Below are the code and all the weights of a small trained network. Each question names an input and a class and asks about switching units off, where a switched-off unit gives its printed mean instead of its output.

import numpy as np


def w(rows, s, z=0):
    codes = np.array(rows[::2]) - 128.0
    scale = np.full(codes.shape[1], s)
    scale[-1] = z or s
    return codes * scale


def norm(h):
    return h / np.sqrt((h * h).mean(-1, keepdims=True) + 1e-5)


def f(y):
    return y / 2 * (1 + np.tanh(0.7978845608 * (y + 0.044715 * y**3)))


def log_softmax(a):
    a = a - a.max(-1, keepdims=True)
    return a - np.log(np.exp(a).sum(-1, keepdims=True))


def net(x, mask):
    res = np.array(x, float).reshape(1, 7) / 4 @ E
    u = 0
    for l in range(4):
        y = f(norm(res) @ A[l][:, :-1].T + A[l][:, -1])
        res = res + np.where(mask[u : u + 3], y, B[l][:, -1]) @ B[l][:, :-1]
        u += 3
    return log_softmax(norm(res)[-1] @ U[:, :-1].T + U[:, -1])


A, B = {}, {}
E = w([
[160,68,190,13,239,101],'x0',
[105,94,133,172,152,120],'x1',
[231,80,67,169,107,95],'x2',
[125,122,124,126,133,126],'x3',
[125,128,129,129,127,121],'x4',
[120,1,88,123,42,230],'x5',
[120,126,132,130,130,114],'x6',
],0.0052)
A[0] = w([
[125,2,160,49,107,146,1],'L0N0',
[56,91,128,129,46,189,77],'L0N1',
[128,188,149,164,84,83,61],'L0N2',
],0.0062,0.0023)
B[0] = w([
[171,254,68,139,150,154,246],'L0N0',
[106,81,109,73,64,177,253],'L0N1',
[127,133,59,137,162,142,161],'L0N2',
],0.012,0.0029)
A[1] = w([
[138,197,51,124,196,255,40],'L1N0',
[176,116,118,69,39,132,254],'L1N1',
[158,117,219,79,220,85,123],'L1N2',
],0.0072,0.0015)
B[1] = w([
[74,165,125,177,88,11,254],'L1N0',
[121,101,112,158,173,158,221],'L1N1',
[153,127,122,66,133,162,215],'L1N2',
],0.011,0.0046)
A[2] = w([
[2,211,146,126,133,147,154],'L2N0',
[101,109,238,203,135,98,62],'L2N1',
[163,137,123,130,85,108,3],'L2N2',
],0.0075,0.0041)
B[2] = w([
[5,103,175,70,102,92,255],'L2N0',
[50,203,151,183,65,1,107],'L2N1',
[117,64,168,146,160,92,103],'L2N2',
],0.0083,0.0049)
A[3] = w([
[120,130,254,38,135,163,1],'L3N0',
[39,160,72,61,189,129,69],'L3N1',
[173,218,40,193,92,82,145],'L3N2',
],0.0068,0.0039)
B[3] = w([
[103,109,204,251,179,184,162],'L3N0',
[34,226,164,224,66,98,209],'L3N1',
[245,14,219,253,163,33,255],'L3N2',
],0.0064,0.004)
U = w([
[1,211,157,143,55,47,255],'0',
[199,114,122,231,147,46,203],'1',
[63,214,223,65,210,175,48],'2',
[213,129,119,53,195,130,104],'3',
[39,107,75,100,21,239,68],'4',
[162,52,66,190,57,223,57],'5',
],0.0086,0.0025)

Each question gives the input, the list of numbers given to net, and the class t.
The units are the neurons (one row each of A and B). Each row of codes is followed by its name. A weight is (code - 128) times the scale printed after its matrix; where a second scale follows, it is the last column's (A, B and U).
mask holds one flag per neuron, layer by layer. A switched-off neuron (its flag False) gives its mean, the last column of its row in B, instead of its output. The means were averaged over made-up inputs and are rounded, as every weight is.
A unit's drop is (log p(t) with every unit on - log p(t) with that unit switched off) / (log p(t) with every unit on - log p(t) with every unit switched off).
The circuit of an input: a set's keep is (log p(t) with only the set's units on - log p(t) with every unit switched off) / (log p(t) with every unit on - log p(t) with every unit switched off). Starting from all 12 units, units are removed one at a time, each time the one whose removal leaves the highest keep (on an exact tie, the one counted first), for as long as the keep stays at least 0.8.
units of the circuit, in order: the units of the circuit, biggest drop first
most important unit: the unit with the biggest drop
top k neurons: the k neurons with the biggest drops, biggest first
top k neurons in layer l: the k neurons of layer l with the biggest drops, biggest first
drop of u: that unit's drop, to one decimal
input [-3,-1,1,-6,8,-3,-8], class 1: units of the circuit, in order : [L3N2]
input [6,-7,3,-2,1,6,-1], class 1: top 3 neurons : [L0N0, L3N2, L1N0]
input [1,-2,8,7,-5,-2,5], class 3: top 2 neurons : [L1N0, L0N0]
input [3,-3,2,-7,-5,-5,-7], class 3: top 2 neurons : [L2N0, L0N0]
input [1,5,0,8,-5,4,2], class 0: top 4 neurons : [L0N0, L1N0, L2N0, L0N1]
input [-6,-5,-6,4,-8,1,5], class 4: top 3 neurons : [L0N1, L0N0, L1N0]
input [4,2,6,-5,0,0,5], class 3: units of the circuit, in order : [L1N0, L3N2]
input [-2,5,-6,-7,8,4,5], class 4: top 2 neurons : [L0N1, L1N0]
input [8,6,3,2,-1,3,-6], class 1: units of the circuit, in order : [L0N0, L1N0, L3N2]
input [1,-3,2,-6,7,-5,0], class 3: top 4 neurons : [L2N0, L0N0, L1N0, L1N2]
input [1,5,7,7,-3,-4,-6], class 3: units of the circuit, in order : [L1N0, L0N0, L3N2]
input [1,-6,3,1,5,-6,-2], class 3: top 2 neurons : [L0N0, L2N0]
input [8,-3,-2,2,-1,7,-3], class 0: top 3 neurons : [L0N0, L1N0, L2N0]
input [7,4,2,-2,5,-7,6], class 3: top neuron in layer 3 : [L3N1]
input [1,-7,3,4,-4,4,-3], class 1: units of the circuit, in order : [L0N0, L3N2, L1N0]
input [7,0,0,8,-8,2,-6], class 0: top 3 neurons : [L0N0, L1N0, L3N1]
input [8,3,0,8,0,6,-6], class 0: top 4 neurons : [L0N0, L1N0, L2N0, L3N1]
input [3,-1,-2,8,-1,5,-1], class 0: top 3 neurons : [L0N0, L2N0, L1N0]
input [7,-6,2,0,-6,1,-6], class 1: top 4 neurons : [L0N0, L1N0, L2N0, L3N2]
input [-4,-2,2,4,4,2,3], class 5: most important unit : L2N0
input [-8,-5,1,-2,7,-8,-8], class 1: top 2 neurons : [L3N2, L0N1]
input [-6,3,2,-8,-2,1,7], class 5: top 2 neurons in layer 0 : [L0N0, L0N1]
input [2,-2,-1,-5,2,-3,-6], class 2: drop of L2N0 : -0.3
input [8,-4,-2,-5,0,2,-2], class 0: drop of L0N0 : 2.4
input [5,-4,8,5,7,7,2], class 1: drop of L1N0 : 0.1
input [2,-3,-1,2,-6,-3,6], class 2: drop of L3N2 : 0.3
input [4,3,8,-2,0,8,2], class 1: top neuron in layer 1 : [L1N0]
input [7,5,2,-7,4,-3,4], class 3: top 2 neurons in layer 1 : [L1N2, L1N0]
